M = [130 114 139 128 121 143 154 127 126 128 129]
The fourth entry: 128
The second entry from the left: 114
Give the entry just left of 129.
Answer: 128
Give the fourth entry from the end.
Answer: 127

[[111, 129, 128, 127, 127, 124, 136, 128, 127, 115, 124, 128, 129, 127, 122], [143, 130, 128, 139, 145, 137, 121, 128, 128, 130, 129, 128, 128, 128, 151], [122, 126, 128, 123, 134, 131, 120, 128, 127, 141, 127, 128, 129, 127, 126], [137, 130, 128, 131, 125, 119, 116, 129, 127, 139, 131, 127, 128, 128, 137], [133, 130, 128, 122, 119, 118, 125, 128, 127, 132, 132, 127, 128, 127, 137], [133, 120, 128, 121, 115, 131, 137, 128, 128, 128, 129, 128, 127, 128, 110], [127, 129, 128, 139, 131, 123, 132, 127, 130, 128, 126, 129, 126, 130, 121], [138, 123, 128, 134, 132, 136, 126, 128, 128, 135, 129, 128, 128, 128, 119], [126, 133, 128, 118, 129, 121, 118, 127, 130, 142, 129, 128, 127, 130, 136]]
The third entry in reading order -> 128
The first entry in reading order -> 111
The second largest entry is 145
The entry just right of the centre entry -> 127
Find the entry just left of the smallest entry.
128
Find the fourth entry in reading order.
127
Find the entry just left of the largest entry.
128
Find the minimum.
110
Find the third largest entry.
143

A =
[[140 145 139 118 142 134 119 117 149 114 114 135 121 134 121 128]
 [111 135 112 122 109 140 139 122 135 120 125 156 104 122 123 135]
 [128 128 128 128 128 128 127 128 128 128 128 127 129 128 128 128]
 [115 134 120 123 114 122 100 123 136 121 125 121 135 149 124 125]
 [128 128 128 128 128 128 127 128 128 128 128 128 128 128 128 128]]
Read off the entry in the top-right corner.
A: 128
The bottom entry of the column that holds the smallest entry: 127
The fourth entry in reading order -> 118
Read off the fifth entry in reading order.
A: 142
Read off the 1st entry in reading order.
A: 140
The second-last entry, reading row by row -> 128
The first entry in the row that holds the largest entry is 111
The last entry of the largest entry's row: 135
The last entry, reading row by row: 128
The third entry in reading order -> 139
Read off the entry just right of 112.
A: 122
The smallest entry in the last column is 125
Read off the fourth-last entry, reading row by row.
A: 128
Read off the entry just left of the largest entry.
A: 125
The entry just right of the largest entry: 104
The smallest entry: 100
Read off the entry in the bottom-left corner.
A: 128
The third-last entry, reading row by row -> 128
The entry directly above the largest entry: 135
Read off the entry directly below 142.
A: 109
Read off the entry directly above the smallest entry.
A: 127
The entry just right of the smallest entry: 123
The first entry of the smallest entry's row is 115
Read off the maximum.
A: 156
Read off the largest entry in the first row.
A: 149
The fifth entry from the end, reading row by row is 128

W =
[[128 128 128 128 128 128 128 128 158]
 [128 129 129 130 137 131 128 131 140]
 [128 133 128 131 145 129 128 130 130]
 [129 132 134 129 130 138 129 130 134]
 [130 137 130 128 140 129 132 128 128]
 [131 129 131 128 129 129 131 129 145]]
Rows and columns are numbered from 0.
Report the entry at row 1, column 0.
A: 128
Report the entry in row 0 and column 2.
A: 128
Report the entry in the top-left corner.
A: 128
The entry in the bottom-right corner -> 145
Report the entry in row 2 and column 0.
A: 128
The entry at row 1, column 1: 129
The entry directly below the largest entry -> 140
Report the top-right entry.
A: 158
Report the entry in the bottom-left corner.
A: 131
Report the entry in row 1 and column 2.
A: 129
Report the entry in row 2 and column 2.
A: 128

m =
[[126 116 137 109 124 124 127 129]
 [129 133 120 133 121 129 118 130]
 [132 112 137 110 135 137 137 131]
 [134 129 135 136 119 133 129 125]
 [126 112 137 123 136 129 128 133]
 [142 120 130 113 138 126 124 136]
 [128 128 116 124 125 134 138 126]
 [117 138 116 136 128 122 138 122]
 [121 138 124 130 129 120 155 113]
 [129 136 133 133 134 129 137 124]
 [141 127 133 120 127 141 130 131]
 [131 115 136 122 127 133 115 133]
 [121 131 122 122 136 119 148 113]
 [129 121 130 125 121 131 118 137]
 [119 127 132 127 134 119 136 120]
 [123 130 127 122 132 115 127 132]]
The minimum? 109
The second entry in reading order: 116
The first entry, reading row by row -> 126
The 2nd entry from the end, reading row by row is 127
The bottom-left entry? 123
The second entry on the diagonal from the top-right corner? 118
The top-right entry? 129
The largest entry in the last column? 137
The last entry in the row that holds the largest entry: 113
The entry directly above the largest entry is 138
The entry in the bottom-right corner -> 132
The first entry of the largest entry's row is 121
The entry just left of the smallest entry: 137
The entry just right of the smallest entry? 124
The 2nd entry on the main diagonal? 133
The smallest entry in the last row? 115
The third entry on the main diagonal -> 137
The maximum is 155
The entry directly below the largest entry: 137
The second smallest entry? 110

Read these off the matrix that follows. Counting starts at 0.
1) Find the entry just right of the smallest entry.
2) Find the entry in row 0 and column 2.
3) Find the entry in row 1 and column 0.
[[105 137 108 158]
 [128 136 121 135]]
1) 137
2) 108
3) 128

arr =
[[133 128 128 127 130 130 133 130 120 127 124 126]
 [128 128 129 128 128 128 128 129 129 129 128 128]
 [129 127 129 128 129 127 128 128 128 127 128 128]
 [131 129 140 114 134 130 130 127 122 125 132 114]
 [142 115 125 139 128 129 116 119 132 140 113 115]
 [130 127 143 112 138 128 125 122 120 123 135 106]
 [127 129 128 128 127 128 128 128 129 129 129 128]
 [130 129 129 126 128 129 130 128 127 128 126 128]
 [129 129 128 128 129 129 129 128 128 128 128 128]
 [130 135 124 119 135 126 127 136 113 137 119 126]
 [128 129 129 128 127 128 128 127 129 129 129 128]
 [128 128 129 128 127 129 129 128 127 129 128 128]
 [138 109 126 107 126 126 131 144 131 112 145 114]
 [132 126 130 130 132 127 130 126 124 127 124 128]]
Read off the bottom entry of the column that holds the smallest entry.
A: 128
The last entry in the row that holds the largest entry is 114
The first entry, reading row by row -> 133
The smallest entry in the first column -> 127
The entry in the top-right corner -> 126
Read off the fourth entry in reading order.
A: 127
Read off the entry in the bottom-left corner.
A: 132
The largest entry in the first column -> 142
Read off the third entry on the diagonal from the top-right corner.
A: 127
The smallest entry in the last column -> 106
Read off the second-last entry, reading row by row.
A: 124
The fifth entry, reading row by row: 130
The second largest entry -> 144
Read off the 2nd entry on the main diagonal.
A: 128
Read off the entry just left of the smallest entry.
A: 135
Read off the entry directly below the smallest entry.
A: 128
The third entry in reading order -> 128
Read off the smallest entry in the first row.
A: 120
Read off the top entry of the column that holds the largest entry.
A: 124
Read off the 5th entry from the end, reading row by row.
A: 126
Read off the entry just right of 137.
A: 119
Read off the first entry of the smallest entry's row.
A: 130
The second entry on the diagonal from the top-right corner: 128
The first entry of the largest entry's row is 138
